Known rows, with every step that occurs:
T V U Z E L: [  59  181   65  261  157   95   89  -61 -115   56  190  104  -79  -26
 -200  -21  -90 -124  -48   86   64  -72 -200 -108  -56 -180  -16  -33
 -176 -159   18  155  199  -53   45   81  331  -11  408  -33 -131   93
  -82   23   55  -60 -109 -264   95  182  -84]
G Z E L R N: [ 139  191  113  271  210  -11   42    0  142   -5  190  106 -292 -100
  -92  143   20 -131   29  223  169   73 -109  -14 -160 -267  258   95
  -96  -18   23  180  188  -27  209  202  455  140  305  142 -204    2
  -65    5  145  -69  -60  -19   23  312 -114]
N D H B P U: [  47  199  258   85  149  -34   69 -142    6   30  149   42  -48 -160
  -64   24  270  168 -200   22  135 -267 -116  -40   13 -298   37  260
  -34  -98  152  223   55  204  -54   29  326   53  109 -329 -194  230
  -70 -103   60  -94  174 -246  218  212 -265]
N D H B P Z U: [  11  251  180   39  114  133   97 -187  165  170   41   92 -126 -266
  -91   75  157  206  -87   86   -1 -142  -89 -115   -8 -237  205  187
 -171   60   30   55   73  341  -98   25  321 -146   33 -274 -291  115
 -103  -50   26 -125   75 -222   72  189 -255]
U Z E T L R: [ 193   94  138   28   71   38  162 -113  126  -13  246   64 -179  -52
 -127  -52  172  -65   13  266   59 -108 -101  -43  -25 -151  163  -46
  -25  -29   50  120  140   57   69   28  339   64  164  122  -54   59
  -42  -79   80  -49  -49 -137   85  267  145]
G E L R N D H B P: [  38  158  164  130   81   30   50  -79  173   31  136   75  -28 -111
 -173   55   74  -16 -162  159  127 -123 -127  -17  -60 -243   51  166
 -105   14   35  107  189  323   47   58  408   96  140 -197 -188  241
  -99 -117  217 -146  -19  -52  176  293 -196]
G U Z E: [ 129    7  149  158   50  137  -30  -45  -14   34  120  132  -90  -28
 -103  175 -178  -24  -37    1  -32 -259 -165 -159  111 -150  184  -82
 -244    3  113  169   94  -82   81  140  306   16  221  106 -249  145
  -78   27  -16  -82 -139 -247   73  294   38]
N D H U Z: [  34  -51  235  164  170   -7  -68 -100  110   39  153   39  120   25
 -163  -40  111   34 -203  -24  -40 -282 -197 -245  -70   -5   81   84
 -132  -59  139  184   72  188  -96   89  349   11  147 -116 -312  133
  -60  -87  -88 -136   38 -272  248  248  181]
H B Z U: [  63  180  200   30   44  156   59 -171  177  194  -53  201  -54  -71
 -240  140  -16  133  -79  123  164 -204 -173 -186  -70 -271  198  -34
 -215  -86   73   74  215  278   22 -125  340  -33   89 -190 -251   33
  -29   74  -21  -83  -66 -166  148  333 -178]
Z U H B P V G C E R: [ -60  387  188    8  112   18  172  -35  164   11  122  100  -43 -154
  -55   52  -14  102 -284  119  -71 -226 -194  -19   -3 -234  181  163
 -100  -97  124  152  230   44   50  -73  207   81  187 -237 -108  -24
  -52 -101  147  -36 -187   68   47  256  -93]
D H B Z E T P V G: [ 118  127   36  -54  135  375  159   41  118   88   31   76 -155  -96
 -359  147  -71   25 -177  101  159 -138 -183   17  -26 -253  104   88
   81 -234  214  159   66  106   60   38  322   86  163 -236 -134   41
   39  -50  134  -79  126  -15   19    3 -108]
T G U H D N: [  52  144  206   -4  205   76   80  -14  225  135   85   33  -69   -3
   -4  215   34  111  -78  243   77  -35  -66  -62  -10 -155  101  126
 -100  -40  190  158   77  291    4   22  119    2  140   -9 -232  194
  -56  135  -43   31  -42 -280  109  195   17]
E L R N D: [ 113   54   57  141  165  -93  -37   -6  270  164  206   26 -107 -115
 -192    6   87   51  -15  117  146   88 -257  -74 -160 -181  188  195
  -43  -35   15   83  136  194  114  153  545   77  304   15 -197   23
  -95 -105  -60 -115  -14 -178  189  166  -69]
R N D H: [ 109  -20  225  213  132   -8  -14 -107  283   -5  126   -6 -135  -78
 -181  107   95  -49 -170   16  142   62 -225  -56  -46   26  157  269
  -54  -34   -3   79    4  223   36  116  401   62   86 -129 -349  144
  -69 -129  -17  -86   15  -63   90  219 -159]
C L R N D H B Z E: [ 142  -52  151   43  136  -56    8   -2   -3  199  111  100 -247 -113
 -287  137  -31   -6  -89  115   84 -181 -229  -92  -47 -219  177 -117
 -167 -162   99  183  149  202   52   71  535  119  150   -8 -230   69
  -90 -126    2  -35  -14 -164  163  368  -18]
U Z E L R: [  71  206   57  164   89  -55   67    1  -30   76  238   43 -142  -15
 -192  -94   43 -153  -78  254    5  -74 -120 -107  -59 -245   93  -48
  -58  -37   18  115  303   30  114   43  474  -37  298  127  -48  -16
 -105  -91   82 -106 -111 -119   92  315  137]
V G U H B P Z E: [ 106  142   52   26  174  182   85  -40  -26   49  134   48 -227 -201
  -48  215  -41   81  -15   77  -25 -212  -31  -57   49 -286  150   66
 -234   -3  197  229   78   64  -32  119  215   23  196  -55 -166  178
  -70  -24  151  -65  109 -250   19  169  -81]
V Z E L: [ 100  206   -2  158  136   63  140  -31  -58   90  193   -3 -126  -49
 -215   74 -220 -142  -11   78   80  -63 -170  -57  -63 -269    1   23
 -200 -130   29  157  242 -104   81   19  319  -26  479  -25 -106  128
 -110   16  131  -26 -163 -224   66  167 -124]
B Z U H N D: [  99  -32  105   72  132  -52 -136   24  240  178   51   35   -2   -7
 -282  -14   92  193 -149  123   75  -80 -229 -223 -221 -146  163  110
 -273  -32  160  -23   72  333  -47  -16  353  -11  251 -118 -209   57
  -44  -90 -117  -88    9 -347  198  202  -10]
T L E R N D: [ 149    1   75   63  187 -104   11  -57  343   78  197   57  -65 -179
 -164   80   88  135   16   47  131   72 -249  -16 -140 -140  235  148
  -92  -44   22  131   91  159   24   83  398  158  247  -63 -262   69
  -77  -91  -50  -32   59 -179  149  138 -158]
R N D H B Z U: [  76  132  273   95   86  122   35 -151  230  181  -43  174  -90 -119
 -272  124    9  129  -91  114  190 -146 -230 -176  -85 -206  250   50
 -193  -95   33   68  179  370   48  -68  428    1  101 -212 -307   26
  -41   14  -37 -108  -38 -137  150  318 -251]
T L R N D H: [ 160   -3  234  170  130   -4   35 -118  281  -30  170   -7 -183  -67
 -186   60  157  -55 -122   98  136   66 -223  -13  -69   48  207  243
  -29  -27  -15   81   14  251   56  115  433   90   87  -76 -310  125
  -56 -147   13  -86   51  -56   80  212 -127]
T V U Z E R N: [ 138  159  203  245  259  -27   80  -48  222 -112  210  106 -315 -223
  -63  144   89  -24  -50   44  171 -105 -180  -35 -105 -208  231  146
 -116 -152   18  318  142  -56   67  134  250  145  192  -48 -216   64
  -47   15   15    5   57  -84   29  218 -150]
N D H U Z E R L: [  72   53  -63  145  221  -28  -36  -66  165  -38  122   28 -241 -285
 -154  -44  104 -246  -75  -25  -82 -187  -99 -203   12  -88  200  186
 -159 -188  116  261  241   43 -133  -94  350  152  282  -82 -304  259
  -26 -127   42   -5   44 -146  156  206   34]
L R E T C G U: [ 154  210  103   77 -130  212    9 -100   44  -47  215   42 -184    2
   -9  191  -61    0 -129   93  162 -207  -47   32   13  -99  174  192
 -103   98  206  215  220 -148  224  151  344  163  197  152 -110  130
  -11   76  117   12 -286  -95  -47  402    2]
C E T G U H: [ 139  183  209  120   46  230   38 -133  149  -80  122   92  -66  112
 -103  167  -62   18  -63  183  166 -127  -46  -67  -53  -59  164  114
 -232  -50  130   72  162   66   25  -11   94   39  337  -32 -168  171
   30   87   44   41 -155 -205  -21  311   34]
U H B P V G Z E T C: [ 103   90  120  -59  107  365  115 -174   21  -36   61   74 -139 -100
 -175  138  -74  110  -33  154  231 -141    5  -36   16 -107  140  128
  -33  -74  147  140  111   30   10  154  168  156  283  -32  -17  182
  -74  -86  174  -70 -104 -191   -2  256  -21]
B Z E R N: [ 140   66  190  221  226 -104   67  -59  279  -94  137  107 -255 -263
 -118  239  -19  -89  -23   44  159  -48 -145  -55  -62 -280  252  132
 -115 -153   48  269  166  -95  115   47  304  162  219  -25 -194   44
  -55   17   63    0   12  -36   78  302 -132]
C E L R N D H B P U: [  36  285  283  166  195  -96  122  -91  -36   64  204   70  -88 -145
  -59  -33  258   96 -199   80   95 -233 -129   17  -59 -331   84  249
  -20 -136   97  250  131  215   36   81  459   87  198 -284 -171  147
  -98 -130  141  -75  100 -189  239  225 -278]
G C E L R N: [ 112  254  184  281  209  -38   51  -16  202   13  220  110 -170  -44
  -18  128   42 -152  -44  175  140   64 -159   44 -197 -229  242  142
  -65  -17   33  195  189    2  173  174  502  171  242  123 -245  -51
  -83   -7  125  -13 -144   51  126  300  -91]
Z U H D: [  79  109  259   20  111   80  -89   44  209  102  -68  100   -7   91
  -57   53   49  234    6  128  152  -55 -113 -126 -102 -127  155  -57
 -178  -64  185  168  170  238  -70    2  133  -82  204 -210 -245   97
  -79   91  -42   24   50 -199  127  225  -11]
P V Z U H N D: [ 113   57   74   -3  134   14 -116   55  224  208  102  -44  -73  -16
 -296   -9   99  264 -147  125   48 -118 -244 -186 -246 -200  194  163
 -226    4  144  -39   34  321  -66   19  290  -57  283 -151 -231   42
  -57 -148 -130  -53   19 -344  146  100  -51]
L R N D H B Z E: [ 154  -49  123   56  137  -31   20  -35   19  142   97   95 -204 -121
 -280  149  -48  -28  -85  123  124 -156 -222 -122  -22 -236  184  -87
 -175 -146  105  174  160  195   81   32  489  120  130    2 -187   55
  -75  -85   31  -81   -5 -174  142  323  -68]
R L E T V: [  85   55  -74  112   94  150  128 -112  109   16  148  175 -141  -72
 -124    4  238  -49 -150  197  250   82  -58    3 -154 -141  -47   48
 -100   24   65  137  133   -2 -207   32  272  168   42 -139 -188  190
   26   87   23  134   50 -122  -35  154 -144]
L E R N: [ 125  142  157  205  222 -103   42  -49  332  -82  184  100 -169 -181
  -58  204   83  -38  -35   63  171   39  -90   20 -161 -262  249  100
  -82  -33   22  267  192  -18   30   33  273  185  158  -34 -293   37
  -63   -4   82   70   48   23   44  286 -161]
B P V Z: [ 155  160   71  -80  -30   98   75  -55  194  146  240  -79 -198 -125
 -275  253  -80  175 -201   35  -20 -328 -161    6  -93 -381   53  216
 -104  -60   81   75   53   16    7   20  166  -60  245 -127 -119  138
 -116  -91   63    5  -19 -158   93  140 -124]
R L E T G Z U H B P: [  95  268  136   34   58  264   25 -178  177   82   54  179  -52 -141
 -145  124   51   53  -92  187  136 -194   23  -63  -99 -275  123   22
 -256   12   77   66  225  361 -145  -76  220   97  200 -218 -241  317
  -58   -3  231  -53  -20 -177   75  323 -184]
L R E T C G U H: [ 186  251  241  117  -25  206   -8 -139   91 -166  199    6 -132   29
  -86   88    0   37  -93  203  199 -171   15  -85  -84  -84  161  146
 -218   47  178  110  254   55   96   35   82   82  299  101 -135   97
   -5   48   77   50 -189 -109  -71  435  122]
C E T P: [ 182  165   53   17  127  133  248 -126  150   26   79  192   45  -51
 -117   10  -49 -103 -137   28  186  -97  -86  119  -62 -175   77   14
 -124 -159  119  116  132  -92   11   99  241   28   21 -181 -143  205
    2  194  144    0 -146 -187  -75   95  -50]
G T V Z: [ 106  177  -21  -58   94  121  217  -56  112   -3  230  -44 -250    1
 -127  178   40  158 -186  157  215 -197 -159   63 -143  -97  -58  183
 -224  -25  108  174  113  -16    9  119  188   50  162  -55 -121  204
  -38  103   54   68   32 -142  -87  121 -210]
B Z E R N D H: [  96  -81  232  207  130 -119   20  -73  223  -28  128   -1 -175 -183
 -252  100   33  -70 -201   38   99   -4 -250  -90   20  -21  156  225
  -78 -129   13  110   68  161   73   47  424   78  137 -124 -247  108
  -76 -150    5 -100    2  -59   76  283 -152]
G C T L R: [ 211  235  106  -31   25   67  134 -106  167   20  237   92 -147   34
  -49    1  201  -14 -105  249  -52  -85 -133   82 -164  -59  167    6
  -34   -5   28  145  112   69   15   93  385   81   68  185 -160  121
  -23  -66   92  -13  -97  -36  115  304  139]
L E T C G U: [ 106  147  127   81 -107  196   -6  -91   34   -7  150   84  -87   56
  -23  241  -90   39 -123   39  134 -178  -66   68   15  -88  150  113
 -117  125  224  208  186 -180  157  150  258  169  182  144 -142  181
  -22   45  132   21 -302 -113  -49  408  -44]
V Z E L R: [ 108  249   -9   91   81  -63  126   30  -34  104  274  -29 -246  -23
 -197  -56    6 -131  -84  266   49  -93 -128  -44  -99 -293   74    8
  -80  -52   29  150  323    6  126   26  445  -38  340  118   -7   11
 -103  -80  121  -69 -117 -113   41  272   62]
Z U H B P V G T L: [ 137  188  171  -90  171  400  239 -235  222  -98   23  143 -108  -53
 -101  198   54  163   89  219  157  -56 -110   71  -46  -38  208   38
 -105  -28  163   69  -44  227   49   53  108  160  285  -61 -255  139
   29   38  191    1   84  -60   43  112 -288]
P V G E R L: [  26  142 -224   62  165   87   32   -7  216  -97   75   72 -259 -238
 -189   96   81 -160  -14   66  -13 -103  -33 -107   12 -204  147  219
  -65 -192  147  199  203  -33  -13 -123  230  166  292  -61 -293  212
   12  -97  113   84   41   67  135  159  -72]
L R E T C G: [ 162  269  115  -12  -28  147   90 -217   15   13  204   55 -159  -70
  -99  113   79    9 -150   19  176 -161   -1   39 -104 -114   71   68
  -28  -10  103  188  173   18   52  136  316   89   92   80 -146  109
 -131  -37   88   88 -228 -114   77  347  111]
V U H B: [ 101  338  176  -23  209  200   -5 -129  165   34  131   -2  -76  117
 -112   51  183  152  -37  141  281 -211 -127 -123 -195 -177  121   23
 -194 -113  168  193  226  375  -58  -89   20   96   84 -213 -256  143
   33  -43   43  -13   76 -223   93  233  -23]

Rows:
[ 122  269   72  -70   31  222  209  -84   85  136   45   89 -173 -143
 -258   99  -95  207  -69  141  139 -251 -165  -50  -62 -345  179   62
 -165  -52   48   35  107   97   44    2  174 -167  234 -153 -243   71
  -63   58   -3    6 -163 -118  -53  129 -277]
G E T P V Z U
[  17  233  157   27  184   76   28  -58  118   40   94    8 -132  -64
 -160   84  129   60 -143  100  196  -92 -220  -74  -49  -93  191  109
 -123  -27  104  167  181  277   81   60  351  179  -19 -258 -306  158
  -18 -149  113 -116   13  -94   10  257 -168]
C G Z E R N D H B
[  85  -39  273  172  229  -49  -14  -98  153  -38  201   61   97  -36
 -155  -35  147   34 -132   16  -23 -230 -188 -161 -126   -9  172   39
 -135  -62  106  245  105  189 -107   64  337  115  176 -102 -340  102
  -55  -98  -26  -71  105 -217  215  249   98]
T L E R N D H U Z
[ 146  -58  300  235   96   32   33  -72  206  -60  187   -6 -169 -106
 -175   26   72  -77 -107  118   99  -20 -245  -66   50   58  214  210
  -54  -24   18   97   35  165  125  142  446  108  175  -16 -251  137
  -49 -154   36 -124  -61  -87   42  262 -103]
G U Z E T L R N D H
[  46  199  227   65  226   70    7  -60  169   44  157  -31 -116  -54
 -167    5  173   64 -123   64  189 -190 -265 -121  -51  -78  181  106
  -92 -132   73  230  190  376   20    2  331  140    8 -275 -299  140
  -27 -182   36 -118   84 -161  110  202 -130]
V U Z E R N D H B
[  86  -29   66  151  284 -113   40  -42  -22   85  164   -9 -151  -49
 -121  -79  117 -101 -164  100  106  -76 -206 -114 -188 -116  157  152
  -62  -62  170  297  119  148  -67  127  480   97  307  -79 -245   91
  -14  -82   15  -94   18 -201  136  195  -22]
Z E L R N D H U
[ 137   34   56  -29  133  165   77 -105   34   70   67  136   -6 -168
 -292   51   22   30 -120   77   68 -156 -143  -48  -35 -352  177    4
   42 -106  189   37  -18  -90  -68   96  211  -12  128 -163 -186   20
   11   13  -28  -25    9 -214    5   73  -13]
H U Z E T P V
[ 122    5  275   22  181  -43  -13   85   26   15  -12   82   16   -8
 -105    3   78  192  -28  128  209 -142  -99  -73  -27 -213   49  -66
 -136 -248  309  260  157   80  -40    4  152    5  233 -230  -99  132
  -54  105   21   32  130 -278  119  218  -19]
B Z E T P U H D
[  98  150  -43  117  158   74  -38  -64  203  -96   81   57 -266 -234
 -165   85   26 -225   -6   80   30 -199  -39 -181   22 -184  225  152
 -240 -194  175  238  355   -3  -38 -202  226  223  285  -59 -218  248
   42  -31  128   37   17  -98   82  312  -12]
G U H B Z E R L
[ 132   98  164   63   99  129  -17  -79  -54  147  163  114 -154 -105
 -173  122  -50   87  -90  -13  -52 -367 -201 -137   29 -276  140 -126
 -166 -126   97  178   43  125   -1  102  239  -10  190  -15 -241  112
 -117 -104    0  -76  -55 -281  161  222  -30]
H B P V U Z E
[  85   95   87  142  166 -108  -22   14  216  188  220   57  -50  -85
 -112   25   31   48  -73  110   82   70 -309  -23 -152 -146  201  189
  -79  -22   48   83  116  157  141  194  599  128  290   60 -228  -24
 -115 -108  -31 -100 -151 -118  202  191  -91]
G C E L R N D
[  91  188  -11  104  237    5    5  -92  128  -94   90   57 -269 -285
 -170   27  143 -184  -13   60   44 -215  -24 -184    0 -239  187  145
 -197 -269  165  269  318   46 -101 -217  221  192  267 -129 -235  232
   10  -74   99   64  116 -133  145  272  -38]
P U H B Z E R L
[  41  163  154   79   65  -30   81  -66   38 -123  173   50 -142 -179
 -108   80  -60   -8 -138   15  -21 -282 -124  -99  125 -131  174   73
 -128  -79   97  248  262 -196   95   31  215   51  207    4  -48  113
  -85  -64   54  -62 -141 -139  -12  352   91]
T C G U Z E R
[ 116   68   66   95  166  -58    8  -43  215  187  205   65  -96  -60
 -176   15   40   77  -29   85  113   43 -232  -12 -180 -109  227  185
  -51  -65   -7  110  143  198  116  219  577  109  299   38 -189   23
 -132 -119  -30  -79  -78 -203  211  166  -50]
T C E L R N D
[ 134  -15  220  167  146  -56   48 -109  278  -58  171    2 -120 -111
 -189   73  125  -33 -135   62  115   83 -212    7  -64   36  194  197
  -60  -34  -19  109   48  218    4   49  369  125  101 -129 -337  127
  -64 -151   36  -35   61  -37   49  223 -198]
T L E R N D H
[ 128   75  279  256  201  -42   52  -46   61  -39  176   10 -118 -124
 -234  -68  115  -87 -167   81  125  -34 -227  -40  -23  -35  167  197
  -51 -119    5  122   97  196   68  160  505   19  167 -118 -279  105
  -89 -128   19 -137   58 -130   50  197 -143]
T P U Z E L R N D H
[  27  -19  278  214  227  -72  -43  -76  176  -36  175   29   68  -64
 -146  -39  134   11 -192  -14  -17 -265 -203 -232  -77  -29  137  144
 -109  -90  118  238  116  149  -63   82  348   57  174 -140 -291  105
  -55  -98  -63 -132   64 -213  223  261  147]
E R N D H U Z
[  67  -57   77  101  271 -165   23  -58   90   44  162   -5  -78  -69
  -93  -28  169   -9 -215   46  101  -89 -181  -86 -203  -98  158  157
  -70  -36  187  321  112  160 -143   54  376  143  202 -156 -300  109
   -4  -84    3  -34   78 -157  114  217  -57]
L E R N D H U
[ 158   75   31   40  132   57  -36   30  206  144  165  -34 -106  -58
 -230  -86  130  216 -161  174  180  -80 -202 -181 -279 -146  105  179
 -292   -3  116   20   95  340  -94   12  342    7  277 -197 -211   84
  -35  -28 -109    4   25 -356   87   78  -97]
R E T V Z U H N D
[  89   14  254  275  143  -42   -5  -48  151    5  179   -9 -134  -92
 -238  -10   61 -115 -160   88   66   18 -244 -101  -23    5  155  179
  -58  -59  -37   77   97  229   82  132  505   27  190  -51 -287   86
 -111 -185   11 -134  -29  -82  101  254  -77]
U Z E L R N D H
[  60   67  107  246  184    3   59  -52   -5   90  107   71  -49 -100
 -310   63 -152 -175  -24  110  143   34 -233 -116  -51 -218   60   18
 -156 -191   40  120  238   69  117    1  487   92  400  -97 -155   69
  -77  -38  116  -93  -95 -191  158  253 -175]
R N D H B Z E L
[  33  185  158   27  204   44   10  -69  237   51  123   -8  -30  -17
 -170   42  200   52 -131  113  235  -34 -194  -58 -118 -104  178   94
  -68  -15   63  183  224  386  -44  -50  358  186  -56 -303 -339  127
  -17 -158   69  -51  120  -78   81  219 -170]
L E R N D H B
